Below are the code and all the weights of a small trained network. Each question names an input and a target symbol and asks about switching units off, where a switched-off unit gives its printed mean instead of its output.

import numpy as np


def w(rows, s, z=0):
    codes = np.array(rows[::2]) - 128.0
    scale = np.full(codes.shape[1], s)
    scale[-1] = z or s
    return codes * scale


def f(y):
    return y / 2 * (1 + np.tanh(0.7978845608 * (y + 0.044715 * y**3)))


def softmax(a):
    e = np.exp(a - a.max(-1, keepdims=True))
    return e / e.sum(-1, keepdims=True)


def log_softmax(a):
    a = a - a.max(-1, keepdims=True)
    return a - np.log(np.exp(a).sum(-1, keepdims=True))


def net(x, mask):
    ids = ['ΓΘΣαβδζηλμξτφ'.index(c) for c in x.split()]
    T = len(ids)
    res = E[ids] + P[:T]
    u = 0
    for l in range(2):
        r = res
        for j in range(3):
            rows = slice(3 * j, 3 * j + 3)
            q, k, v = (r @ M[l][rows].T for M in (Q, K, V))
            z = softmax(np.where(np.tri(T) > 0, q @ k.T / 3**0.5, -1e9)) @ v
            o = O[l][rows]
            res = res + np.where(mask[u + j], z, o[:, -1]) @ o[:, :-1]
        u += 3
        y = f(res @ A[l][:, :-1].T + A[l][:, -1])
        res = res + np.where(mask[u : u + 4], y, B[l][:, -1]) @ B[l][:, :-1]
        u += 4
    return log_softmax(res[-1] @ U[:, :-1].T + U[:, -1])


Q, K, V, O, A, B = {}, {}, {}, {}, {}, {}
E = w([
[139,51,237,180,212,111,140,80],'Γ',
[47,170,152,81,111,155,143,106],'Θ',
[108,140,32,220,175,36,143,178],'Σ',
[124,24,145,243,52,151,226,237],'α',
[223,53,111,112,115,116,234,106],'β',
[196,58,43,61,57,122,48,184],'δ',
[61,235,181,13,204,199,218,221],'ζ',
[228,198,62,117,92,28,118,72],'η',
[172,162,61,88,148,159,60,112],'λ',
[45,169,148,66,96,98,189,79],'μ',
[42,179,159,82,101,162,147,109],'ξ',
[186,173,254,230,54,93,158,124],'τ',
[65,180,116,136,96,114,134,38],'φ',
],0.0067)
P = w([
[113,165,159,184,26,255,146,48],'0',
[120,112,150,136,131,69,158,154],'1',
[117,118,136,126,140,65,153,145],'2',
[122,128,130,125,146,66,153,148],'3',
[129,132,122,122,147,66,151,150],'4',
[126,134,127,115,151,64,149,158],'5',
[134,141,122,107,152,58,147,162],'6',
[135,140,118,103,158,62,156,165],'7',
[141,147,121,97,167,63,154,176],'8',
[145,147,115,96,165,62,156,167],'9',
[145,151,117,94,167,62,156,175],'10',
[144,152,125,89,166,55,153,174],'11',
[145,155,116,105,157,41,155,154],'12',
],0.005)
Q[0] = w([
[235,71,29,91,67,147,7,164],'0.h0',
[226,55,51,114,81,157,8,186],'0.h0',
[201,75,38,61,78,183,13,182],'0.h0',
[231,94,123,158,156,40,153,166],'0.h1',
[231,85,122,154,158,35,151,169],'0.h1',
[245,85,122,159,164,37,150,170],'0.h1',
[5,230,143,41,126,101,192,106],'0.h2',
[255,24,128,222,151,152,70,154],'0.h2',
[7,233,132,39,119,104,183,103],'0.h2',
],0.0066)
K[0] = w([
[213,105,10,25,117,118,39,223],'0.h0',
[219,75,1,40,117,98,16,209],'0.h0',
[199,79,3,27,78,164,28,208],'0.h0',
[115,213,174,47,219,202,220,216],'0.h1',
[110,209,173,47,229,200,222,215],'0.h1',
[118,209,170,47,229,197,212,215],'0.h1',
[161,81,165,209,26,242,88,20],'0.h2',
[122,167,99,61,232,18,173,236],'0.h2',
[140,90,163,203,28,242,82,16],'0.h2',
],0.0064)
V[0] = w([
[63,193,161,165,164,117,205,57],'0.h0',
[25,164,205,92,198,154,238,135],'0.h0',
[176,83,82,64,54,224,67,152],'0.h0',
[128,64,61,216,57,58,114,33],'0.h1',
[130,63,70,217,61,55,113,36],'0.h1',
[113,125,166,60,175,142,155,246],'0.h1',
[146,152,79,55,77,61,166,195],'0.h2',
[129,139,185,213,111,228,124,109],'0.h2',
[121,25,106,156,230,3,96,132],'0.h2',
],0.005)
O[0] = w([
[75,211,164,166,158,200,196,67,217],'0.h0',
[67,172,206,115,177,254,183,151,218],'0.h0',
[157,54,56,55,52,141,64,147,3],'0.h0',
[45,123,82,102,64,63,227,44,94],'0.h1',
[43,127,82,94,62,63,216,55,98],'0.h1',
[182,78,162,138,196,159,89,233,175],'0.h1',
[223,48,224,112,104,153,158,129,121],'0.h2',
[55,193,39,60,74,111,44,154,158],'0.h2',
[100,57,143,234,232,32,198,119,135],'0.h2',
],0.0047,0.0021)
A[0] = w([
[55,225,180,30,103,237,192,59,231],'0.n0',
[147,106,230,189,167,144,195,147,252],'0.n1',
[144,21,100,120,71,115,183,155,200],'0.n2',
[139,165,2,17,77,109,37,145,219],'0.n3',
],0.0056,0.0043)
B[0] = w([
[48,177,160,28,60,181,130,90,234],'0.n0',
[167,100,227,188,176,128,161,172,254],'0.n1',
[200,3,102,139,73,162,176,223,157],'0.n2',
[177,167,3,51,87,37,2,172,171],'0.n3',
],0.0044,0.0071)
Q[1] = w([
[195,71,84,158,172,82,80,175],'1.h0',
[201,46,83,179,184,89,86,167],'1.h0',
[135,225,113,47,55,118,102,120],'1.h0',
[72,175,94,42,90,178,48,101],'1.h1',
[170,89,154,187,144,78,205,136],'1.h1',
[54,199,32,33,34,57,112,62],'1.h1',
[184,84,143,158,126,27,161,136],'1.h2',
[136,171,119,99,125,1,154,120],'1.h2',
[39,206,103,63,95,208,108,121],'1.h2',
],0.0054)
K[1] = w([
[132,85,126,133,197,64,140,151],'1.h0',
[121,77,137,138,209,69,146,155],'1.h0',
[157,191,23,76,54,95,55,103],'1.h0',
[38,159,133,101,120,150,173,82],'1.h1',
[228,83,115,144,130,100,78,176],'1.h1',
[55,167,98,83,101,114,152,90],'1.h1',
[172,91,108,70,144,40,60,208],'1.h2',
[152,77,54,98,2,130,43,132],'1.h2',
[100,129,125,180,76,199,183,76],'1.h2',
],0.0056)
V[1] = w([
[110,81,129,158,195,49,188,219],'1.h0',
[93,99,155,85,146,223,113,255],'1.h0',
[182,141,67,141,135,71,19,182],'1.h0',
[146,142,111,105,110,134,64,210],'1.h1',
[103,149,166,168,171,132,184,186],'1.h1',
[115,169,18,113,117,56,70,135],'1.h1',
[179,37,104,118,89,122,87,230],'1.h2',
[165,52,165,109,109,138,101,242],'1.h2',
[90,214,153,124,144,139,165,20],'1.h2',
],0.0052)
O[1] = w([
[70,92,119,129,209,110,132,108,148],'1.h0',
[53,71,36,119,105,231,155,233,202],'1.h0',
[103,201,172,203,151,158,2,154,4],'1.h0',
[144,131,104,127,86,110,59,223,178],'1.h1',
[99,172,121,212,143,210,131,122,138],'1.h1',
[91,123,93,121,141,20,74,158,110],'1.h1',
[110,55,190,106,110,107,104,186,236],'1.h2',
[130,67,201,121,83,147,102,209,205],'1.h2',
[154,190,71,136,138,136,153,75,56],'1.h2',
],0.0049,0.0029)
A[1] = w([
[151,184,31,104,126,92,85,100,159],'1.n0',
[165,194,159,182,122,145,113,129,252],'1.n1',
[188,128,194,82,122,129,179,35,150],'1.n2',
[1,152,122,144,199,117,158,81,190],'1.n3',
],0.0071,0.0033)
B[1] = w([
[171,169,69,145,217,93,105,207,236],'1.n0',
[138,243,167,255,126,136,54,111,205],'1.n1',
[208,86,227,63,95,119,168,17,232],'1.n2',
[8,32,95,157,175,119,94,34,253],'1.n3',
],0.0058,0.0062)
U = w([
[190,168,213,189,29,89,130,92,66],'Γ',
[65,97,87,173,28,193,207,162,179],'Θ',
[185,141,74,116,222,108,90,146,45],'Σ',
[63,106,175,76,111,81,104,177,250],'α',
[239,155,120,142,175,49,136,115,33],'β',
[255,87,120,60,104,155,210,107,106],'δ',
[64,155,173,167,92,138,59,108,30],'ζ',
[79,134,160,90,94,137,123,120,105],'η',
[17,108,25,196,185,83,126,129,171],'λ',
[150,150,104,115,101,146,144,160,109],'μ',
[197,163,142,183,187,188,88,167,231],'ξ',
[57,61,184,73,152,175,98,35,123],'τ',
[143,147,113,114,108,140,148,154,99],'φ',
],0.0052,0.0023)

Each question gives the input, a string of symbols that net reads in full, and the target symbol t.
The units are the heads (3 rows each of Q, K, V and O) and the neurons (one row each of A and B). Each row of codes is followed by its name. A weight is (code - 128) times the scale printed after its matrix; where a second scale follows, it is the last column's (O, A, B and U).
mask holds one flag per unit, layer by layer, with each layer's heads first. A switched-off unit (its flag False) gives its mean, the last column of its rows in O or B, instead of its output. The means were averaged over made-up inputs and are rounded, as every weight is.
A unit's drop is (log p(t) with every unit on - log p(t) with that unit switched off) / (log p(t) with every unit on - log p(t) with every unit switched off).
The circuit of an input: a set's keep is (log p(t) with only the set's units on - log p(t) with every unit switched off) / (log p(t) with every unit on - log p(t) with every unit switched off). Starting from the 12 units with the biggest drops (on a tie, the unit counted first), units are removed one at a time, each time the one whose removal leaves the highest keep (on an exact tie, the one counted first), for as long as the keep stays at least 0.8.
circuit, biggest first: the units of the circuit, biggest drop first
top k neurons: the k neurons with the biggest drops, biggest first
top k neurons in layer l: the k neurons of layer l with the biggest drops, biggest first
heads that matter: for each layer, one digit per head in row order, 1 if its drop is at least 0.15 and else 0, layers parted by /
input Σ Γ β β μ δ δ Γ δ Γ β δ, target α: circuit, biggest first -> [1.h2, 0.h0, 0.n3]
input η Σ ζ φ δ η φ μ ζ, target Γ: heads that matter -> 111 / 100
input ζ η δ Γ Σ μ τ λ φ μ λ, target α: circuit, biggest first -> [1.h2, 0.h0, 0.n0, 0.n3]
input ζ δ Σ μ η τ ξ, target Θ: heads that matter -> 111 / 100
input Γ Γ ξ δ λ α μ Γ η α μ β, target α: heads that matter -> 100 / 011
input Σ δ Σ α λ Θ Γ φ Σ ξ, target τ: heads that matter -> 011 / 010
input Γ λ β ξ Σ φ, target λ: heads that matter -> 001 / 001
input Σ η φ δ Θ ζ φ δ δ ζ μ Θ, target τ: heads that matter -> 111 / 010
input Γ β τ μ μ Γ μ μ φ τ τ, target Γ: top 2 neurons -> [1.n1, 1.n2]
input Γ φ δ μ Γ Σ α Γ Γ φ ξ Γ, target α: heads that matter -> 101 / 011
input Σ Γ φ Γ φ Σ τ η Σ, target λ: heads that matter -> 000 / 001
input δ Θ μ, target ζ: top 2 neurons -> [0.n3, 1.n1]
input ξ Γ ζ φ α Γ Σ Θ δ α, target α: top 3 neurons -> [0.n3, 0.n0, 0.n2]
input α β μ η ζ ζ Γ β ξ ζ Θ Γ λ, target ξ: top 2 neurons -> [0.n0, 1.n3]
input Σ Γ μ η Γ Γ Σ μ, target τ: top 3 neurons -> [1.n3, 1.n2, 0.n3]
input τ ζ ξ μ Σ λ μ, target Σ: top 2 neurons -> [1.n0, 0.n3]
input Γ Σ ξ φ β μ μ Γ ξ ζ, target λ: top 2 neurons -> [1.n3, 1.n0]
input φ Σ Γ, target τ: top 2 neurons in layer 1 -> [1.n3, 1.n2]
input Γ ζ τ Σ β β λ Γ Γ Γ Γ, target ξ: heads that matter -> 010 / 010
input Γ Γ μ Γ Γ η δ η ζ Θ μ Σ τ, target ξ: top 2 neurons in layer 0 -> [0.n1, 0.n0]
input Σ δ Θ τ Θ φ Γ β Γ τ Γ Θ, target τ: top 2 neurons in layer 0 -> [0.n3, 0.n0]
input δ Γ Γ β ζ, target ζ: top 3 neurons in layer 0 -> [0.n3, 0.n0, 0.n2]
input Γ δ Γ, target α: top neuron in layer 0 -> [0.n3]
input δ μ μ ξ, target ζ: heads that matter -> 101 / 100
input τ α λ α Θ Γ Σ Γ ζ φ Θ, target Σ: top 3 neurons -> [1.n0, 0.n3, 0.n1]
input μ Γ Γ Θ, target δ: top neuron in layer 0 -> [0.n0]
